Below is a small trained network, with its code and all its weights. Each question gives an input and a class and asks what happens when units are switched off, that is, made to give their printed mean instead of their output.

import numpy as np


def w(rows, s, z=0):
    codes = np.array(rows[::2]) - 128.0
    scale = np.full(codes.shape[1], s)
    scale[-1] = z or s
    return codes * scale


def f(y):
    return y / 2 * (1 + np.tanh(0.7978845608 * (y + 0.044715 * y**3)))


def log_softmax(a):
    a = a - a.max(-1, keepdims=True)
    return a - np.log(np.exp(a).sum(-1, keepdims=True))


def net(x, mask):
    res = np.array(x, float).reshape(1, 4) / 4 @ E
    y = f(res @ A[0][:, :-1].T + A[0][:, -1])
    res = res + np.where(mask, y, B[0][:, -1]) @ B[0][:, :-1]
    return log_softmax(res[-1] @ U[:, :-1].T + U[:, -1])


A, B = {}, {}
E = w([
[54,245,3,73],'x0',
[180,44,68,5],'x1',
[125,131,127,129],'x2',
[249,243,218,71],'x3',
],0.0067)
A[0] = w([
[69,173,173,204,96],'n0',
[20,89,145,110,45],'n1',
[98,176,156,191,35],'n2',
[51,48,110,152,130],'n3',
[110,82,62,189,41],'n4',
[63,202,99,117,103],'n5',
[111,238,57,75,92],'n6',
[92,183,29,122,126],'n7',
[27,74,71,151,103],'n8',
[177,30,50,62,139],'n9',
[207,32,199,245,140],'n10',
[2,61,123,143,87],'n11',
[33,179,213,254,109],'n12',
[137,140,143,122,253],'n13',
[51,85,132,115,7],'n14',
],0.0084,0.0051)
B[0] = w([
[161,108,28,16,186],'n0',
[204,156,150,131,145],'n1',
[254,119,80,71,149],'n2',
[153,209,185,107,193],'n3',
[211,146,181,104,150],'n4',
[141,49,89,194,183],'n5',
[196,58,183,209,210],'n6',
[122,38,162,227,204],'n7',
[151,177,164,146,201],'n8',
[109,158,53,80,202],'n9',
[107,67,104,201,254],'n10',
[167,175,185,106,192],'n11',
[140,135,38,50,244],'n12',
[50,162,150,127,191],'n13',
[210,130,164,107,130],'n14',
],0.0074,0.008)
U = w([
[133,17,122,201,70],'0',
[143,112,10,41,89],'1',
[178,218,245,117,79],'2',
[76,138,121,139,254],'3',
],0.012,0.0086)

Each question gives the input, the list of numbers given to net, and the class t.
The units are the neurons (one row each of A and B). Each row of codes is followed by its name. A weight is (code - 128) times the scale printed after its matrix; where a second scale follows, it is the last column's (A, B and U).
mask holds one flag per neuron, in row order. A switched-off neuron (its flag False) gives its mean, the last column of its row in B, instead of its output. The means were averaged over made-up inputs and are rounded, as every weight is.
A unit's drop is (log p(t) with every unit on - log p(t) with that unit switched off) / (log p(t) with every unit on - log p(t) with every unit switched off).
The circuit of an input: a set's keep is (log p(t) with only the set's units on - log p(t) with every unit switched off) / (log p(t) with every unit on - log p(t) with every unit switched off). Starting from the 12 units with the biggest drops (on a tie, the unit counted first), units are removed one at a time, each time the one whose removal leaves the highest keep (on an exact tie, the one counted first), for as long as the keep stays at least 0.8.
circuit, biggest first: the units of the circuit, biggest drop first
unit that matters most: the unit with the biggest drop
top k neurons: the k neurons with the biggest drops, biggest first
drop when u is switched off: that unit's drop, to one decimal
input [-6,-7,1,4], class 1: circuit, biggest first : n12, n0
input [6,6,-3,-4], class 0: circuit, biggest first : n7
input [-7,7,-5,-8], class 2: circuit, biggest first : n3, n11, n8
input [-6,7,-4,-7], class 1: top 2 neurons : n9, n7
input [-4,-5,0,-6], class 2: circuit, biggest first : n3, n11
input [7,7,-4,4], class 0: circuit, biggest first : n6, n7
input [-4,1,-6,-5], class 3: top 3 neurons : n6, n7, n10
input [1,-7,2,-8], class 2: circuit, biggest first : n11, n3
input [-6,0,7,-5], class 3: circuit, biggest first : n7, n3
input [7,0,-2,-7], class 0: top 3 neurons : n7, n5, n6
input [3,3,-5,-1], class 3: top 2 neurons : n12, n0
input [8,-4,-8,8], class 0: top 2 neurons : n6, n5
input [-6,1,-3,-7], class 2: top 2 neurons : n3, n11
input [-5,-4,-7,-6], class 3: unit that matters most : n10
input [-8,8,7,8], class 0: top 4 neurons : n10, n12, n3, n0
input [-5,2,4,-7], class 2: top 2 neurons : n3, n11
input [8,-1,-3,8], class 0: top 2 neurons : n6, n5
input [-3,3,8,5], class 3: top 2 neurons : n3, n11
input [6,2,-4,-6], class 0: top 3 neurons : n7, n5, n6
input [-8,-7,1,6], class 0: circuit, biggest first : n10
input [3,4,8,6], class 3: drop when n7 is switched off : -0.1
input [3,-8,4,5], class 1: drop when n12 is switched off : 0.1
